Below is a small trained network, with its code and all its weights. Each question gives an input and a target symbol and asks what happens when units are switched off, that is, made to give their printed mean instead of their output.

import numpy as np


def w(rows, s, z=0):
    codes = np.array(rows[::2]) - 128.0
    scale = np.full(codes.shape[1], s)
    scale[-1] = z or s
    return codes * scale


def f(y):
    return y / 2 * (1 + np.tanh(0.7978845608 * (y + 0.044715 * y**3)))


def softmax(a):
    e = np.exp(a - a.max(-1, keepdims=True))
    return e / e.sum(-1, keepdims=True)


def log_softmax(a):
    a = a - a.max(-1, keepdims=True)
    return a - np.log(np.exp(a).sum(-1, keepdims=True))


def net(x, mask):
    ids = ['αβγδεζηλμξπστφψω'.index(c) for c in x.split()]
    T = len(ids)
    res = E[ids] + P[:T]
    u = 0
    for l in range(3):
        r = res
        for j in range(2):
            rows = slice(3 * j, 3 * j + 3)
            q, k, v = (r @ M[l][rows].T for M in (Q, K, V))
            z = softmax(np.where(np.tri(T) > 0, q @ k.T / 3**0.5, -1e9)) @ v
            o = O[l][rows]
            res = res + np.where(mask[u + j], z, o[:, -1]) @ o[:, :-1]
        u += 2
        y = f(res @ A[l][:, :-1].T + A[l][:, -1])
        res = res + np.where(mask[u : u + 4], y, B[l][:, -1]) @ B[l][:, :-1]
        u += 4
    return log_softmax(res[-1] @ U[:, :-1].T + U[:, -1])


Q, K, V, O, A, B = {}, {}, {}, {}, {}, {}
E = w([
[134,123,85,100,87,53],'α',
[63,134,106,101,114,59],'β',
[192,204,145,95,69,114],'γ',
[144,95,152,114,147,152],'δ',
[113,179,241,109,117,161],'ε',
[231,123,45,72,83,110],'ζ',
[233,161,137,188,87,141],'η',
[108,103,131,201,76,71],'λ',
[102,75,93,84,185,113],'μ',
[143,48,77,179,181,86],'ξ',
[93,131,145,180,205,124],'π',
[201,131,206,184,104,186],'σ',
[33,144,92,65,120,250],'τ',
[204,17,149,128,100,182],'φ',
[171,92,191,74,49,166],'ψ',
[126,165,55,127,181,74],'ω',
],0.021)
P = w([
[52,159,86,127,97,160],'0',
[64,147,83,133,108,167],'1',
[72,135,108,135,116,162],'2',
[77,113,133,133,116,153],'3',
[89,112,165,126,126,147],'4',
[103,110,184,127,130,136],'5',
[110,104,209,123,140,136],'6',
[114,96,226,121,142,122],'7',
[126,101,242,120,145,122],'8',
[116,96,254,113,135,106],'9',
],0.0081)
Q[0] = w([
[235,163,190,78,83,176],'0.h0',
[97,117,106,130,25,227],'0.h0',
[174,254,161,94,112,207],'0.h0',
[43,76,230,162,28,107],'0.h1',
[136,80,239,204,119,224],'0.h1',
[189,130,93,76,67,120],'0.h1',
],0.0088)
K[0] = w([
[132,123,232,94,149,37],'0.h0',
[254,97,158,64,120,92],'0.h0',
[187,101,160,133,179,25],'0.h0',
[34,143,66,119,32,176],'0.h1',
[110,82,149,236,93,219],'0.h1',
[167,66,181,67,66,103],'0.h1',
],0.0093)
V[0] = w([
[128,110,174,129,100,98],'0.h0',
[76,147,70,111,99,210],'0.h0',
[166,103,99,98,113,123],'0.h0',
[58,159,87,124,99,255],'0.h1',
[169,171,148,100,70,121],'0.h1',
[62,107,123,209,42,105],'0.h1',
],0.0053)
O[0] = w([
[74,138,97,153,133,124,108],'0.h0',
[156,171,213,42,98,212,253],'0.h0',
[151,194,46,106,136,156,148],'0.h0',
[220,92,2,84,128,88,211],'0.h1',
[95,147,53,101,198,168,134],'0.h1',
[233,116,224,92,252,156,227],'0.h1',
],0.0043,0.0029)
A[0] = w([
[96,183,100,38,145,169,2],'0.n0',
[76,58,32,139,211,106,63],'0.n1',
[1,133,122,176,39,118,63],'0.n2',
[173,58,204,162,138,95,17],'0.n3',
],0.009,0.0076)
B[0] = w([
[221,107,144,142,217,146,168],'0.n0',
[146,210,254,95,168,67,221],'0.n1',
[94,86,39,167,224,173,162],'0.n2',
[108,139,83,92,98,130,252],'0.n3',
],0.0099,0.0017)
Q[1] = w([
[41,54,74,52,185,82],'1.h0',
[201,61,87,118,120,121],'1.h0',
[143,2,229,148,86,182],'1.h0',
[101,129,91,163,81,147],'1.h1',
[195,159,139,147,42,54],'1.h1',
[88,83,123,207,171,145],'1.h1',
],0.0091)
K[1] = w([
[24,57,81,122,195,141],'1.h0',
[151,105,29,108,111,147],'1.h0',
[141,2,208,132,71,129],'1.h0',
[153,142,162,110,184,110],'1.h1',
[91,137,107,103,207,219],'1.h1',
[145,125,179,30,73,64],'1.h1',
],0.0092)
V[1] = w([
[118,120,161,86,170,181],'1.h0',
[167,146,109,69,182,132],'1.h0',
[83,65,254,180,102,99],'1.h0',
[114,169,136,38,104,109],'1.h1',
[90,113,136,94,169,196],'1.h1',
[142,161,194,103,73,108],'1.h1',
],0.0057)
O[1] = w([
[149,154,124,134,18,188,145],'1.h0',
[87,88,113,177,52,141,250],'1.h0',
[99,180,2,99,85,172,1],'1.h0',
[69,152,158,80,47,72,178],'1.h1',
[56,65,148,101,175,160,220],'1.h1',
[169,196,164,90,58,120,32],'1.h1',
],0.0052,0.00098)
A[1] = w([
[53,236,99,167,140,173,246],'1.n0',
[137,156,55,112,135,82,8],'1.n1',
[108,142,195,254,116,68,153],'1.n2',
[163,214,17,92,115,194,2],'1.n3',
],0.0096,0.002)
B[1] = w([
[84,126,231,234,203,109,182],'1.n0',
[116,91,40,141,129,69,136],'1.n1',
[254,53,86,60,127,132,254],'1.n2',
[227,140,152,17,145,141,150],'1.n3',
],0.0076,0.0041)
Q[2] = w([
[125,98,138,113,115,147],'2.h0',
[68,129,83,78,141,156],'2.h0',
[103,118,7,31,97,112],'2.h0',
[144,73,80,204,61,119],'2.h1',
[163,143,151,92,155,122],'2.h1',
[97,179,124,121,127,157],'2.h1',
],0.013)
K[2] = w([
[152,33,208,137,95,140],'2.h0',
[120,161,166,112,89,87],'2.h0',
[97,93,131,140,61,28],'2.h0',
[160,101,156,78,245,189],'2.h1',
[110,158,78,144,78,144],'2.h1',
[116,169,149,153,91,74],'2.h1',
],0.011)
V[2] = w([
[130,168,190,37,95,115],'2.h0',
[74,114,123,234,19,123],'2.h0',
[160,66,235,132,32,55],'2.h0',
[131,183,110,213,138,190],'2.h1',
[131,73,213,248,2,58],'2.h1',
[131,128,225,98,203,75],'2.h1',
],0.0042)
O[2] = w([
[127,64,117,153,174,157,142],'2.h0',
[181,135,162,147,112,83,5],'2.h0',
[106,200,126,228,198,153,226],'2.h0',
[96,147,165,154,90,156,41],'2.h1',
[195,4,82,223,25,78,83],'2.h1',
[199,92,210,99,202,93,163],'2.h1',
],0.0047,0.0028)
A[2] = w([
[134,180,145,129,180,207,214],'2.n0',
[136,158,236,77,105,251,2],'2.n1',
[219,62,85,71,15,160,25],'2.n2',
[1,173,148,201,112,183,183],'2.n3',
],0.0074,0.0045)
B[2] = w([
[131,127,179,123,38,146,233],'2.n0',
[71,83,75,213,75,1,241],'2.n1',
[12,236,100,162,248,147,253],'2.n2',
[205,2,103,20,177,86,152],'2.n3',
],0.0077,0.0042)
U = w([
[202,182,130,179,169,188,126],'α',
[71,157,216,13,158,152,151],'β',
[176,27,31,247,146,122,160],'γ',
[114,91,227,210,227,164,99],'δ',
[142,36,111,22,57,246,255],'ε',
[134,116,5,102,38,22,129],'ζ',
[91,192,161,220,201,18,72],'η',
[106,74,172,181,102,54,58],'λ',
[112,126,119,124,140,131,77],'μ',
[46,102,114,206,206,204,99],'ξ',
[250,90,118,79,153,91,91],'π',
[179,222,150,99,53,86,138],'σ',
[130,173,29,77,179,137,166],'τ',
[147,132,155,255,73,129,113],'φ',
[12,180,130,176,109,98,123],'ψ',
[55,40,90,122,213,94,36],'ω',
],0.0089,0.0088)

Each question gives the input, a string of symbols that net reads in full, and the target symbol t.
The units are the heads (3 rows each of Q, K, V and O) and the neurons (one row each of A and B). Each row of codes is followed by its name. A weight is (code - 128) times the scale printed after its matrix; where a second scale follows, it is the last column's (O, A, B and U).
mask holds one flag per unit, layer by layer, with each layer's heads first. A switched-off unit (its flag False) gives its mean, the last column of its rows in O or B, instead of its output. The means were averaged over made-up inputs and are rounded, as every weight is.
A unit's drop is (log p(t) with every unit on - log p(t) with that unit switched off) / (log p(t) with every unit on - log p(t) with every unit switched off).
k most important neurons: the k neurons with the biggest drops, biggest first
top k neurons in layer l: the k neurons of layer l with the biggest drops, biggest first
heads that matter: for each layer, one digit per head in row order, 1 if its drop is at least 0.15 and else 0, layers parted by /
input ζ η τ ξ, target ε: heads that matter -> 10 / 00 / 10
input λ α ε ζ α ψ σ σ, target φ: most important neuron -> (2.n1)
input η φ β ω β ζ λ ζ δ, target ε: heads that matter -> 00 / 00 / 00
input ξ ζ τ λ σ, target ε: heads that matter -> 00 / 01 / 11
input α β ε σ ζ ψ γ φ λ δ, target ε: heads that matter -> 00 / 10 / 00
input ω λ λ λ λ ζ τ ξ β, target ε: heads that matter -> 10 / 00 / 00
input ξ λ λ, target γ: heads that matter -> 10 / 00 / 00
input ψ γ α π α σ, target φ: heads that matter -> 00 / 10 / 00
input π μ ξ, target π: 2 most important neurons -> (0.n1, 1.n2)
input τ γ φ π φ η, target ε: heads that matter -> 10 / 01 / 11
input τ ζ λ η, target ε: 2 most important neurons -> (2.n2, 2.n0)
input ζ β π ζ α λ τ μ, target ε: heads that matter -> 10 / 00 / 00
input γ ψ β μ σ ξ τ ε ω ω, target β: heads that matter -> 11 / 00 / 00
input λ ω ε ξ ξ, target π: 4 most important neurons -> (0.n1, 1.n2, 2.n2, 2.n1)
input α τ ξ, target ε: top 2 neurons in layer 2 -> (2.n2, 2.n0)
input δ α ζ ω λ, target γ: heads that matter -> 00 / 10 / 00
input γ ζ ε τ λ ζ λ ω α, target ε: heads that matter -> 10 / 01 / 00
input φ ζ β, target ω: 2 most important neurons -> (2.n3, 0.n2)
input λ φ γ β, target ω: top 3 neurons in layer 1 -> (1.n0, 1.n2, 1.n3)
input β η β τ ω, target ε: heads that matter -> 10 / 00 / 10
input α ξ ζ α λ λ π ε, target λ: 2 most important neurons -> (2.n1, 2.n3)
input ξ φ ξ ζ τ ψ λ, target ε: top neuron in layer 0 -> (0.n1)
input π π ε, target λ: top 2 neurons in layer 2 -> (2.n1, 2.n3)
input λ λ ζ τ α η ζ, target β: top neuron in layer 1 -> (1.n3)
input ω τ ξ ψ ω σ λ, target ε: top 2 neurons in layer 2 -> (2.n2, 2.n1)
